Here is a tiny trained network, its code and every weight. The questions are about switching its units off for an input and a target symbol, where a switched-off unit gives its printed mean instead of its output.

import numpy as np


def w(rows, s, z=0):
    codes = np.array(rows[::2]) - 128.0
    scale = np.full(codes.shape[1], s)
    scale[-1] = z or s
    return codes * scale


def f(y):
    return y / 2 * (1 + np.tanh(0.7978845608 * (y + 0.044715 * y**3)))


def softmax(a):
    e = np.exp(a - a.max(-1, keepdims=True))
    return e / e.sum(-1, keepdims=True)


def log_softmax(a):
    a = a - a.max(-1, keepdims=True)
    return a - np.log(np.exp(a).sum(-1, keepdims=True))


def net(x, mask):
    ids = ['αβδθλμφω'.index(c) for c in x.split()]
    T = len(ids)
    res = E[ids] + P[:T]
    r = res
    for j in range(2):
        rows = slice(4 * j, 4 * j + 4)
        q, k, v = (r @ M[0][rows].T for M in (Q, K, V))
        z = softmax(np.where(np.tri(T) > 0, q @ k.T / 4**0.5, -1e9)) @ v
        o = O[0][rows]
        res = res + np.where(mask[j], z, o[:, -1]) @ o[:, :-1]
    y = f(res @ A[0][:, :-1].T + A[0][:, -1])
    res = res + np.where(mask[2:14], y, B[0][:, -1]) @ B[0][:, :-1]
    return log_softmax(res[-1] @ U[:, :-1].T + U[:, -1])


Q, K, V, O, A, B = {}, {}, {}, {}, {}, {}
E = w([
[104,159,178,150],'α',
[85,146,82,68],'β',
[57,87,146,89],'δ',
[197,128,142,214],'θ',
[100,116,122,109],'λ',
[149,127,183,113],'μ',
[105,127,111,251],'φ',
[88,21,87,18],'ω',
],0.018)
P = w([
[197,254,107,52],'0',
[138,136,145,109],'1',
[140,131,148,114],'2',
[144,142,134,114],'3',
[159,142,132,123],'4',
[143,153,148,120],'5',
[166,168,126,137],'6',
[168,135,105,165],'7',
[156,127,121,156],'8',
],0.0067)
Q[0] = w([
[170,154,206,127],'H1',
[216,146,148,181],'H1',
[174,196,215,180],'H1',
[111,127,82,3],'H1',
[208,120,225,198],'H2',
[188,129,1,102],'H2',
[140,117,55,56],'H2',
[163,159,148,181],'H2',
],0.0098)
K[0] = w([
[199,129,172,238],'H1',
[182,99,120,180],'H1',
[180,87,134,254],'H1',
[137,125,82,66],'H1',
[79,132,161,112],'H2',
[111,39,123,234],'H2',
[134,70,26,237],'H2',
[72,42,151,138],'H2',
],0.0092)
V[0] = w([
[64,172,185,118],'H1',
[132,105,22,176],'H1',
[166,135,37,162],'H1',
[59,144,5,93],'H1',
[113,156,117,66],'H2',
[73,108,160,122],'H2',
[42,164,95,170],'H2',
[52,121,167,41],'H2',
],0.012)
O[0] = w([
[143,249,68,179,125],'H1',
[36,80,139,95,137],'H1',
[39,104,178,94,121],'H1',
[113,93,70,26,254],'H1',
[112,111,76,254,166],'H2',
[180,121,133,246,131],'H2',
[220,189,80,116,152],'H2',
[153,33,70,158,169],'H2',
],0.007,0.0072)
A[0] = w([
[83,64,116,154,131],'N1',
[143,96,161,59,189],'N2',
[103,70,161,78,131],'N3',
[131,49,156,171,141],'N4',
[101,255,139,173,109],'N5',
[65,124,148,217,204],'N6',
[113,88,226,182,79],'N7',
[56,127,160,181,252],'N8',
[252,156,197,185,78],'N9',
[90,44,145,147,103],'N10',
[131,63,182,96,195],'N11',
[87,144,60,84,160],'N12',
],0.0086,0.0029)
B[0] = w([
[177,82,113,74,189],'N1',
[160,217,140,198,213],'N2',
[162,174,166,132,195],'N3',
[141,207,188,30,186],'N4',
[147,116,86,190,145],'N5',
[140,206,140,45,192],'N6',
[12,171,134,3,174],'N7',
[184,186,40,35,172],'N8',
[42,53,175,242,171],'N9',
[194,144,184,55,185],'N10',
[151,156,87,179,174],'N11',
[112,69,224,130,255],'N12',
],0.0058,0.0097)
U = w([
[189,191,75,179,181],'α',
[2,72,60,136,187],'β',
[179,158,50,151,56],'δ',
[64,136,209,128,115],'θ',
[94,129,100,146,95],'λ',
[135,100,179,179,121],'μ',
[174,213,74,117,213],'φ',
[213,80,154,131,4],'ω',
],0.0077,0.0028)

Each question gives the input, a string of symbols that net reads in full, and the target symbol t.
The units are the heads (4 rows each of Q, K, V and O) and the neurons (one row each of A and B). Each row of codes is followed by its name. A weight is (code - 128) times the scale printed after its matrix; where a second scale follows, it is the last column's (O, A, B and U).
mask holds one flag per unit, heads first, then neurons. A switched-off unit (its flag False) gives its mean, the last column of its rows in O or B, instead of its output. The means were averaged over made-up inputs and are rounded, as every weight is.
A unit's drop is (log p(t) with every unit on - log p(t) with that unit switched off) / (log p(t) with every unit on - log p(t) with every unit switched off).
The circuit of an input: a set's keep is (log p(t) with only the set's units on - log p(t) with every unit switched off) / (log p(t) with every unit on - log p(t) with every unit switched off). Starting from the 12 units with the biggest drops (on a tie, the unit counted first), units are removed one at a time, each time the one whose removal leaves the highest keep (on an exact tie, the one counted first), for as long as the keep stays at least 0.8.
units of the circuit, in order: the units of the circuit, biggest drop first
top k neurons: the k neurons with the biggest drops, biggest first
which heads matter: for each layer, one digit per head in row order, 1 if its drop is at least 0.15 and else 0, layers parted by /
drop when u is switched off: that unit's drop, to one decimal
input β δ β λ, target β: units of the circuit, in order	(N2, N3, H2)
input β ω β δ δ θ ω ω, target θ: top 2 neurons	(N12, N8)
input ω ω μ μ, target μ: units of the circuit, in order	(H1, N9)
input β λ β β μ ω β λ, target β: which heads matter	10
input θ ω β ω λ θ β β μ, target θ: which heads matter	10
input β θ α β, target θ: units of the circuit, in order	(H2)
input β α δ δ λ φ, target φ: units of the circuit, in order	(H1, N6, N8, N12)
input δ ω β α φ δ ω α φ, target φ: top 2 neurons	(N8, N6)
input λ ω λ δ β μ, target μ: units of the circuit, in order	(N9, H1)
input δ ω ω, target ω: which heads matter	01
input α φ φ α ω δ δ ω, target φ: which heads matter	01
input ω β δ, target ω: drop when H1 is switched off	0.2
input ω φ δ, target ω: drop when N9 is switched off	0.0
input δ ω ω ω β, target β: units of the circuit, in order	(H2)
input φ β ω, target φ: drop when H2 is switched off	0.8
input ω β λ β ω, target ω: drop when N4 is switched off	0.0
